Group and class of each row
[ 1.94  1.56 -4.35 -2.27  0.17  1.03 -0.69 -2.46  1.11 -1.18 -0.96  1.84
 -0.40 -4.98  1.27 -0.82  0.45 -3.27  0.52  1.83  1.04 -5.26  0.70  0.05
 -3.93 -2.80  1.06 -1.46  0.47  1.05  2.28 -0.32  0.57  2.84  5.04 -0.52
 -1.95 -0.30 -4.07 -2.22  0.91 -0.77 -1.09  2.72 -1.38 -0.90  0.04 -3.51
  2.75 -3.50 -1.74  1.20  0.08  2.24  0.74  0.42 -8.32 -0.91 -0.12  3.26
 -5.65 -0.48] => [22] > Z
[ 1.23  0.70 -3.43 -1.42 -0.08  2.06 -0.43 -3.20  2.46  0.40  4.33  0.14
  0.04 -1.71  1.54 -2.12  1.44 -1.54 -0.44  2.47  0.87 -3.81 -2.33 -0.30
 -1.97 -0.09  3.57  1.17  1.09  0.86  3.36  2.27 -0.23  0.25  1.34  1.33
  2.43 -0.80 -1.76 -1.36  0.92  0.00  1.26 -2.16  0.59 -2.15  1.38 -4.97
  0.00 -0.67 -2.27  2.25 -5.12  1.45  2.26  1.04 -1.15  0.00  3.08 -0.20
 -6.12 -1.68] => [22] > Z
[ 0.44  1.00  0.82 -0.28 -1.55 -0.62  1.20 -1.24 -1.59 -3.75 -2.60  3.70
 -1.45 -1.98 -1.87 -1.10  1.17 -0.42 -0.42  1.00 -0.25 -0.51  3.81  3.48
 -4.41 -0.23  0.07 -0.43 -0.93  0.29  3.36 -3.45  3.86 -0.47  1.54  0.41
 -0.26  2.25 -1.89 -1.21  0.37 -0.53  1.68  2.33 -1.73  0.66 -1.07 -0.02
 -0.42 -3.73 -1.64  0.27 -0.14 -2.08  2.46  0.34 -3.10  0.15 -1.55 -0.88
 -1.34  0.77] => [20] > V
[ 1.46  0.91 -3.12  1.14 -1.74  0.88 -1.73 -0.51  2.82 -1.02  1.02  1.30
  0.98 -2.16  1.76 -0.09  5.45 -2.44  0.64  2.20  0.96 -3.26  3.10 -2.68
 -1.89  2.31  3.67  1.24  2.10  0.48 -1.52  0.18  1.01  0.57 -1.34 -0.12
  3.25  0.50 -2.72 -0.39  2.09 -1.61  2.63  0.52 -2.22 -1.85  1.72 -5.69
  0.13  0.47 -2.06  2.07 -0.46  4.35 -0.86 -0.26 -0.41 -0.76  0.07 -0.32
 -4.61 -0.31] => [22] > D
[ 1.53 -1.39 -4.30  3.94 -3.15 -0.98  0.66 -3.43 -0.74 -3.96 -0.68 -1.04
 -0.78 -0.17 -0.07  0.61 -3.12  1.05 -1.50  0.14 -1.84 -2.64  2.24  0.00
 -2.26 -0.07 -0.64  1.51  0.18  6.58 -0.74  1.96  3.36 -0.27  0.53  0.47
 -0.44  2.90 -1.18 -1.70  3.04  1.60  0.50  0.93 -1.12  0.22  1.17 -7.24
 -0.87 -0.19 -2.97  0.10 -0.02  2.67  2.31 -2.09 -5.67 -1.77 -2.28 -0.65
 -0.78 -3.13] => [18] > K
[ 2.86  1.29 -0.44 -2.08  1.02  0.43  2.79  1.25 -1.80 -3.24 -1.77  3.37
 -0.20 -0.54 -1.70 -1.24  0.54 -1.75  0.50  1.25 -0.91 -0.74  0.91  2.91
 -3.68  0.56 -2.43  1.47 -0.07  3.91  4.21  0.19  2.46  0.16  3.76  0.36
 -0.86  2.18  0.11  2.25 -1.60 -0.61  0.81  1.54 -0.86  0.21 -1.31 -0.96
 -1.17 -1.84 -0.85  2.28  0.78 -0.45  3.25  1.49 -4.20 -0.23  0.76 -0.72
 -3.34  1.44] => [20] > W
[-1.34  2.89 -0.79 -0.17 -0.36 -0.36  1.23 -0.05 -1.40 -3.55 -2.44  1.40
 -2.08 -2.96 -1.36 -3.55  0.27 -1.38 -0.65  0.88 -1.51 -1.53  0.23  2.08
 -3.00  1.04  0.54  1.02  0.99  1.92  4.18 -1.25  3.28 -0.15  2.33 -1.15
  1.04  0.82 -3.04  1.13 -0.45 -2.26  1.16  4.98 -0.83 -8.93 -1.57  2.96
 -0.92 -1.88 -1.94 -0.47  1.85 -1.07  3.90  0.18 -1.20  0.41 -0.84 -0.96
 -3.80 -0.02] => [20] > V
[-0.15  1.19 -1.15  1.80 -2.20 -0.74  0.72 -2.02  0.07 -3.15 -3.05 -0.23
  1.63 -1.66  0.42  0.44 -1.42 -0.60 -0.11  1.49 -1.30  5.12 -0.19 -0.46
 -2.26 -0.48  3.74  0.82  2.28  0.32  0.03  1.04 -0.07  0.43 -0.19 -1.10
 -0.62  0.13 -0.69 -0.12  1.64  2.16  1.80  2.15 -0.97  0.25  2.00  0.47
 -2.50  0.83 -1.29  0.23 -0.25  1.35  3.50 -1.65 -1.28  0.32 -1.58 -0.38
 -1.67  0.07] => [18] > Y
[-1.16 -0.22 -1.55 -1.58 -1.95  1.43  0.25 -0.63 -2.65 -4.52  0.08  3.83
  1.48 -0.71 -0.73 -2.81  1.56 -1.07 -1.73  0.33  0.87  0.48  0.91  2.81
 -0.79 -0.41  1.87  2.03 -0.88  0.20  3.63  1.20  0.88  0.79  1.29  2.06
  1.70  0.98 -0.06  2.13  1.01  0.44  2.11  4.18  0.47  0.90 -0.30 -0.47
 -2.94 -1.65 -1.98 -0.65 -0.54 -3.77  0.46  5.05 -3.08  0.92 -0.27  0.36
 -1.05 -0.07] => [20] > W
[ 1.50  1.03 -4.32  2.68 -2.48 -0.29  1.09 -4.61 -0.78 -2.67 -1.04 -0.66
 -0.85 -0.78 -0.71  2.73 -3.13 -0.28 -0.47  1.36 -3.11 -2.98  1.16  0.34
 -1.28 -1.79  2.38  2.47  0.80  4.32  0.79  1.54  2.16  1.32  0.71 -1.56
 -4.24  3.54 -3.98 -2.29  3.69  2.17 -1.42  2.83 -0.16  0.40  2.04 -6.21
 -0.13  0.28 -2.19 -0.66  1.46  2.63  1.92  2.04 -1.66  0.17 -2.92  0.54
 -0.73 -1.86] => [18] > L
[-0.48  2.38 -0.82 -2.50 -0.96  0.61  1.66  1.79 -2.77 -3.79 -0.11  2.11
  1.62 -2.87 -1.33 -1.45 -2.27 -0.65 -0.85  0.88 -3.35 -1.36  1.51  3.42
 -2.42 -0.04  0.99  2.39  1.96  2.25  1.83  1.63  0.90 -1.61  0.48  1.18
 -4.11 -0.80 -2.00  1.52 -0.86  1.16  1.31  2.05 -1.34 -0.62  0.23  0.83
 -0.69 -2.27 -3.45  1.08 -0.99 -1.06  6.03  0.85 -2.54 -1.47 -2.57 -2.76
  0.09  0.37] => [20] > Q
[ 0.97  2.03 -2.88 -2.06  0.36  2.31 -2.88 -1.54  0.93 -2.16 -0.16  1.65
 -0.84 -3.39  0.28 -1.65  0.76 -2.58  1.59  1.43  1.72 -5.48  0.55 -0.48
 -1.74 -1.68 -1.17  0.83 -0.11  0.07  1.27 -0.65  0.67  2.09 -0.96  0.54
  0.15  0.34 -2.35 -0.95 -0.02 -0.19  0.19 -1.32 -0.61  0.30  0.96 -6.20
  0.93 -2.33 -1.89  0.51  1.04 -0.55 -0.40  1.88 -1.62 -0.11  1.76  1.59
 -4.79 -1.03] => [22] > G
[-0.77  1.53 -0.95 -3.39 -2.30  1.08  1.38  0.03 -3.59 -2.33 -2.39  4.36
 -1.42 -1.51 -1.43 -1.23 -0.01 -1.16 -0.57  1.72 -0.55 -0.04  0.01  2.24
 -1.26 -0.89 -0.23  1.48 -0.63  2.69  5.38 -0.12  5.34  0.52  2.02  0.33
 -3.10  2.45 -0.91 -0.35 -1.63  0.00  0.04  3.18 -0.17  1.06 -0.99  1.04
 -1.16 -5.08  0.19 -1.49  0.54 -2.78  5.72  1.84 -2.44  0.37  0.04 -0.74
 -0.28  1.61] => [20] > W
